In the rows, zero is written as 128.
Each row has two labels, one from each of two sets.
[119 126 167 128  96 112 117 120 170 137 120 132 121 113  85 104  72 101
 115 150 133 144 156 122 167 161  82 162 110  95 108 136 137 101 157] => J/<90>
[139 159 176 116 105 130 156 101 137 128 111 130 117 111 118 105 147 139
 135 132 115 115 110  90 210 169 149 125  95 158 113 142 148 103 132] => Q/<90>
[114 143 143  88 100 129 164 135 136 116 105 123 128 122  97  98 137 147
 122 124 114 108 124  90 200 131 158 110  75 176 131 127 143 102 115] => Q/<92>
[140 123 159 108 135  96 120  41 126 130 110 119  90 110 134 122 123 125
 155  78 106 164 129 125 199 148 102 157 115 173 121 126 133 128 132] => P/<88>
[119 148 227  84  85  78 181  47 191 103 103 126 109  98  84 112 123 103
 137 126  89 162  96  98 252 179 180 150  73 239 101 144 119  82 169] => P/<90>
[134 129 147 129  71 157 113 128 145 127 123 123 127 127 104  84 114 143
 152 145 128 145 121 109 178 121 115 151 105 133 113 139 142 101 130] => Q/<90>
[142 147 168 101  89 155 152 100 133 119 110 118 114 102 120  71 148 162
 155 127 113 134  97  79 249 145 160 132  72 186 115 141 156 101 119] => Q/<90>
[148 156 175 113 140 102 155  40 139 127 114 124 100 111 142 127 165 107
 149 109 109 143  98 104 194 175 140 138 131 175 113 145 118 135 146] => P/<88>
[143 124 184 133 116  78 121  62 153 127 122 131 114 149 138 111 122  91
 141 113  65 157 126 141 166 141 150 162 119 203  78 133  98 116 182] => P/<100>
[130 130 183 110 106  93 156 100 139 126 112 127 125 138 121 120 124 129
 130 120  67 113 121 116 181 147 180 122  87 216  93 126 134  96 151] => Q/<94>
[140 142 195 125  90 104 137  94 159 131 112 133 122 128 112 106 112 103
 133 142  94 137 129 114 193 157 130 156 107 156  86 140 125  97 170] => P/<90>
[133 127 190 124  78 105 123  86 170 122 115 130 119 124  98  93  95 109
 185 136  98 157 128 120 194 153 119 165 100 162  91 136 127  91 168] => J/<90>
[150 134 181 136 113 111 128  85 134 127 115 123 121 141 145  91 136 112
 131 128  69 130 115 124 180 150 161 142 109 200  78 137 114 114 169] => P/<100>
[159 143 178 123 117 117 151  79 139 116 123 119 124 118 153  88 166 124
 145 121  73 143  85 107 205 150 205 142 103 230  94 145 109 123 157] => Q/<100>
[142 133 143 129  97 170 128 150  98 134 124 127 125 125 122 126 112 186
 159 145 136 101 122  97 169 136 116 111  92 119 119 125 201  89 104] => Q/<90>
[140 167 185 121 109 112 157  95 149 135 112 133 115 121 122 102 145 116
 124 136 112 106 124  87 207 179 142 133 110 145  92 138 133 106 158] => P/<90>
[140 145 200 113  90 106 152  74 152 125 115 128 115 137 122 111 141 125
 153 122  78 155 107 106 202 155 167 135  95 201  92 139 123  97 162] => P/<94>
[135 140 170 114  69 137 134  99 167 115 118 121 136 133 112  54 145 114
 153 142 100 168  98  99 210 130 177 162  95 194 109 148  95 106 159] => Q/<90>
[144 144 178 127 115 106 126  54 127 134 119 127 100 136 140 127 149 114
 168 103 106 151 117 125 167 143 120 152 140 166 111 137 118 131 148] => P/<88>
[122 127 169 106  58 135 135 120 154 113 116 124 144 154 102  66 127 133
 156 135  81 153 113 115 201 105 182 148  83 215 110 137 112  93 147] => Q/<90>
[146 128 176 124 115 112 140  88 128 131 117 124 121 128 137 106 131 129
 134 120  78 126 110 115 192 151 168 132  97 201  92 131 137 108 148] => Q/<100>
[148 130 158 128  59 179 113 127 121 127 121 125 127 136 109 102 117 195
 192 137 112 133 109  94 192 120 122 134  86 155 111 124 190  85 107] => Q/<90>
[129 132 169 117 103 110 147 109 161 124 117 122 121 110 131  70 122 110
 103 138  95 139 121 107 216 153 166 149  91 183  99 141 110 107 160] => Q/<94>
[143 106 144 109  78 147 123 119 118 109 117 115 141 165 136  64 139 157
 161 116  59 145 109 112 189  82 202 131  77 249 107 128 115 106 131] => Q/<100>
[145 136 170 130 117 124 149 108 125 134 119 126 116 135 145  86 139 129
 127 129  85 115 115 110 195 144 166 131 106 187  91 137 125 120 145] => Q/<100>
[158 117 117 109 120 144 104  65  64 134 110 114  95 141 159 110 158 176
 195  62 104 145 122 108 192 108 104 132 113 189 143 117 155 144  91] => Q/<88>
[124 154 170 109 121 101 164 103 156 125 113 132 114 109 116 113 133 109
 105 131 115 108 127 104 196 170 149 128 104 150 112 136 125 113 150] => Q/<90>
[154 115 183 146  96 105 117  83 142 122 125 125 127 149 140  91 120 119
 143 127  56 143 117 136 183 132 171 157 106 220  67 133 115 102 176] => Q/<100>
[145 109 172 132 124  82 117  68 127 130 117 123 106 131 141 115 108 124
 139  96  67 140 135 142 179 136 132 145 107 201  84 115 135 116 156] => J/<100>
[138 115 145 118 111 106 118  90 108 126 111 125 115 160 141 106 125 146
 156  85  64 140 131 130 169 103 154 135 102 220 103 118 127 121 134] => Q/<100>
[155 146 131 130 133 148 139 115  92 134 119 114 126 141 189  83 182 155
 136 116  88 104 106 103 182 128 185 114 118 190 107 133 127 136 117] => Q/<100>
[149 132 151 140 115 137 131 124 107 134 127 132 133 150 150 114 144 152
 149 125  84 107 113 120 149 130 157 115 115 176 102 129 143 113 129] => Q/<100>
[125 136 187 114  95  86 133  76 147 131 108 135 107 139 100 129 103 109
 148 112 104 139 145 123 174 149 108 149 110 159 103 126 138  98 157] => J/<94>
[141 156 178 112 115 101 138  35 127 131 113 129  99 128 134 143 159 120
 185  90 109 152 115 121 176 148 111 146 133 173 123 141 125 128 148] => J/<88>
[127 136 218 105 110  58 160  51 174 116 108 128 102 108 102 122 116 101
 121 109  78 140 122 112 226 175 165 141  83 224  97 129 123  91 174] => P/<90>
[154 107 177 167  91 112  95  80 127 131 128 131 121 166 139 112 101 129
 168 111  55 151 128 150 153 118 130 157 116 200  70 124 137 104 165] => J/<100>
[116 123 191 111  80  83 131  82 163 123 108 133 115 150  91 120  89 106
 146 113  80 145 146 126 177 131 124 146  97 191  97 123 130  90 163] => J/<90>
[141 120 150 111  87 159 122 112 127 119 114 111 122 110 121  60 124 167
 155 128 109 150 108  96 230 125 145 150  75 182 117 131 155 104 115] => Q/<90>
[134 115 202 123  71 109 120  84 171 121 130 126 120 127  94 103  78 127
 155 140  80 161 118 122 202 144 126 168  85 186  81 137 147  77 168] => J/<90>
